Each row is followed by its group, which names the range that a hidden value of the row falls in. A new part has a new value, new ranges and new names.
In the rows, 128 means zero.
[141 132 142 176 128 229  96 130 106 131 118 123 144 141 113 122 115]  <14>
[167 141 109 121 112 246  71 161 147 138 144 167 110 124 116 120 139]  <9>
[224 126  12 195 170  53 157 150 210 172 196  94 147 142 101 113 133]  <14>
[144 119 121 128 143 105 149 121 115 133 141  92 125 128 100 127 119]  <14>
[126 114 155  82 145 119 157 109  87 128 131  79 121 125 108 132 114]  <14>
[149 129 137 107 122 221  99 136 111 130 132 128 116 125 114 125 125]  <9>
[138 121 128 145 137 129 142 122 109 130 135 103 123 129 108 126 118]  <14>
[148 137 100 157 112 196  92 152 147 130 142 165 106 122 114 121 137]  <9>
[153 137 137  80 109 247  80 153 127 131 136 163  98 116 118 124 138]  <9>
[151 130 119 131 124 183 109 140 125 131 141 132 115 126 112 123 127]  <9>
[143 130 115 147 120 169 109 141 129 127 136 139 112 124 116 123 127]  <9>
[111 134 127 202 105 203  94 141 115 112 119 162 114 122 112 122 126]  <9>
[140 134 126 222 128 220  92 134 118 133 121 132 148 145 111 119 115]  <14>
[132 128 129 166 124 183 112 133 111 124 127 129 122 128 111 124 121]  <14>
[119 124 121 187 130 119 135 126 113 119 131 118 121 127 107 125 121]  <14>
[146 122 133  52 126 133 135 131 111 127 143 118  96 113 112 130 130]  <9>
[158 136 100 181 124 202  97 148 143 136 141 143 129 134 112 118 128]  <9>
[147 132 118 119 116 176 107 145 131 127 140 151 101 117 114 125 135]  <9>
[140 130 111 122 118 142 121 143 134 123 150 145  95 115 113 126 136]  <9>
[149 130 134 163 132 223  99 132 113 135 126 119 141 139 111 121 118]  <14>
[124 127  98 181 121  99 136 139 139 119 142 144  99 117 109 124 134]  <9>
[133 129 120 140 116 149 110 141 126 123 137 145 104 119 111 125 130]  <9>
[151 131 135  99 119 224  92 142 116 131 133 134 112 124 114 124 127]  <9>
[132 126 142 169 130 171 116 124 101 125 120 113 132 133 109 125 117]  <14>
[132 121 127 152 136 113 142 121 108 126 133 102 124 127 107 126 118]  <14>
[139 130 137  94 114 205 102 140 113 124 131 136 101 117 115 127 131]  <9>
[160 119 119  92 146 120 147 125 120 139 150  87 119 124 107 126 122]  <14>
[158 134 104 123 119 186 102 150 144 135 146 149 107 122 112 122 135]  <9>
[149 128  99 161 128 146 126 142 140 131 146 131 115 125 110 122 129]  <9>
[127 129 116 189 121 174 115 134 119 122 129 134 122 129 109 123 123]  <14>
[108 123 149 159 117 142 130 121  91 112 118 121 112 122 109 128 119]  <14>
[153 132 113 142 122 191 100 144 134 132 139 140 114 126 113 122 130]  <9>
[122 124 113 209 129 138 135 127 121 121 131 120 126 130 108 123 120]  <14>
[150 126 127 134 135 173 121 133 117 134 137 111 127 130 109 124 122]  <14>
[133 136 111 159 109 187  96 148 139 123 136 166 104 119 115 122 136]  <9>
[129 124  97 178 125  87 144 135 133 121 145 132 104 119 107 124 129]  <9>
[149 143 124 118 101 255  67 160 144 130 134 180 102 120 119 121 141]  <9>
[133 121 109  92 126  79 154 133 131 123 151 127  86 108 108 130 137]  <9>
[129 127 143 171 125 195 112 127 103 125 120 120 132 133 111 124 117]  <14>
[103 119 138 199 130 104 149 113  94 113 119 105 126 132 108 128 114]  <14>
[145 133 122 185 126 216  96 137 121 133 129 131 139 138 110 120 121]  <14>
[190 137 147  48 124 255  57 149 115 148 135 132 126 132 117 122 127]  <9>
[147 135 136 135 117 248  79 142 117 129 130 143 122 130 114 122 125]  <9>
[142 127 131 147 125 191 109 133 112 128 129 122 123 130 110 124 121]  <14>
[146 129 139 139 127 206 106 134 110 131 127 119 128 132 112 124 121]  <14>
[162 125 108 153 144 143 131 130 133 142 144 103 136 136 108 122 121]  <14>
[135 132 154 119 111 246  83 137  98 123 120 144 113 124 115 125 124]  <9>
[168 131 115  87 124 197 105 146 133 139 146 136 106 121 116 123 133]  <9>
[134 122 140 157 136 162 127 120 101 129 123 105 137 135 109 126 114]  <14>
[134 131 152 168 124 249  91 129  96 128 112 126 142 140 112 123 115]  <14>
[145 133 113 156 118 194  95 145 132 128 136 148 114 137 112 122 130]  <9>
[156 129 126  81 121 181 112 143 125 129 143 142 100 117 106 126 133]  <9>
[137 133 104 165 114 170 110 149 140 124 140 156 106 120 112 122 134]  <9>
[146 117 111 103 137  75 158 127 125 129 151 103 101 116 108 129 127]  <9>
[146 129 124 109 118 168 102 142 125 128 140 141 103 118 113 126 132]  <9>
[129 135 115 195 109 204  91 145 132 120 128 164 112 126 112 121 130]  <9>
[152 129 132 154 130 210 101 132 113 135 128 119 138 137 112 122 119]  <14>
[138 122 123 162 137 130 137 124 115 129 135 105 130 131 106 124 120]  <14>
[142 129 138 166 132 197 110 128 108 132 125 115 139 136 111 123 117]  <14>
[153 124 136 104 136 167 125 127 109 134 137 101 122 128 109 127 120]  <14>
[137 137 105 244 119 203  91 142 137 126 128 148 137 139 108 116 123]  <14>
[134 127 122 121 118 156 115 138 122 123 136 136 103 118 111 126 130]  <9>
[134 123 131 127 127 153 129 127 108 126 132 114 114 123 111 127 123]  <14>
[137 132 116 132 110 177 109 145 133 125 138 151  99 120 114 124 134]  <9>
[163 134 122 132 123 225  89 145 127 134 136 139 122 129 110 121 128]  <9>
[140 125 128 169 135 164 122 127 112 131 130 110 135 136 114 123 118]  <14>
[167 139 125  70 111 250  77 159 139 139 143 163  99 118 119 123 140]  <9>
[166 133 103 138 122 191  99 147 142 139 147 139 119 128 108 120 131]  <9>
[125 118 145 144 139 120 153 113  93 125 128  91 130 130 107 129 114]  <14>
[137 125 104 133 125  98 137 137 132 125 148 131 100 116 111 126 133]  <9>
[148 132 142 158 129 237  94 131 107 134 123 124 142 139 113 122 117]  <14>
[130 128 137 175 124 191 110 128 108 125 123 124 129 133 110 124 119]  <14>
[168 146 143  67 100 255  36 164 131 137 131 181 106 121 127 120 141]  <9>
[140 125 130 158 137 160 126 127 113 130 130 109 131 134 109 124 118]  <14>
[148 121 128 129 141 139 139 122 111 135 137  95 130 131 108 125 118]  <14>
[112 122 165 153 127 174 129 115  81 116 111 111 126 130 109 128 113]  <14>
[118 129 103 166 115 115 132 141 137 116 142 152  94 113 110 125 136]  <9>
[143 118 137 120 141 136 146 117 103 132 133  90 128 130 109 128 116]  <14>
[183 141 143 102 121 255  48 151 121 146 128 142 139 139 114 119 124]  <14>
[142 130 131 143 119 201 100 135 115 129 129 133 120 128 110 123 124]  <9>
[134 130  99 160 116 122 126 145 145 124 146 154  95 114 113 124 138]  <9>
[119 125 115 226 129 136 129 127 116 121 129 121 161 132 107 123 118]  <14>
[128 137 101 187 106 166 102 152 147 120 138 173  97 117 113 121 139]  <9>
[140 140 111 181 104 244  71 157 142 126 130 177 111 124 115 118 133]  <9>
[158 136 132 112 116 255  77 148 120 134 132 147 117 127 115 122 129]  <9>
[132 134 106 189 116 172 104 147 137 122 134 152 111 124 111 121 130]  <9>
[151 132 117 103 118 185 102 148 132 131 142 147 103 119 114 123 133]  <9>
[134 127 119 217 135 155 124 125 119 130 128 117 143 140 109 121 117]  <14>
[153 132 124 114 120 225  96 144 124 131 135 146 114 125 112 123 130]  <9>
[148 129 136 150 130 202 106 130 112 132 129 118 133 133 112 122 119]  <14>
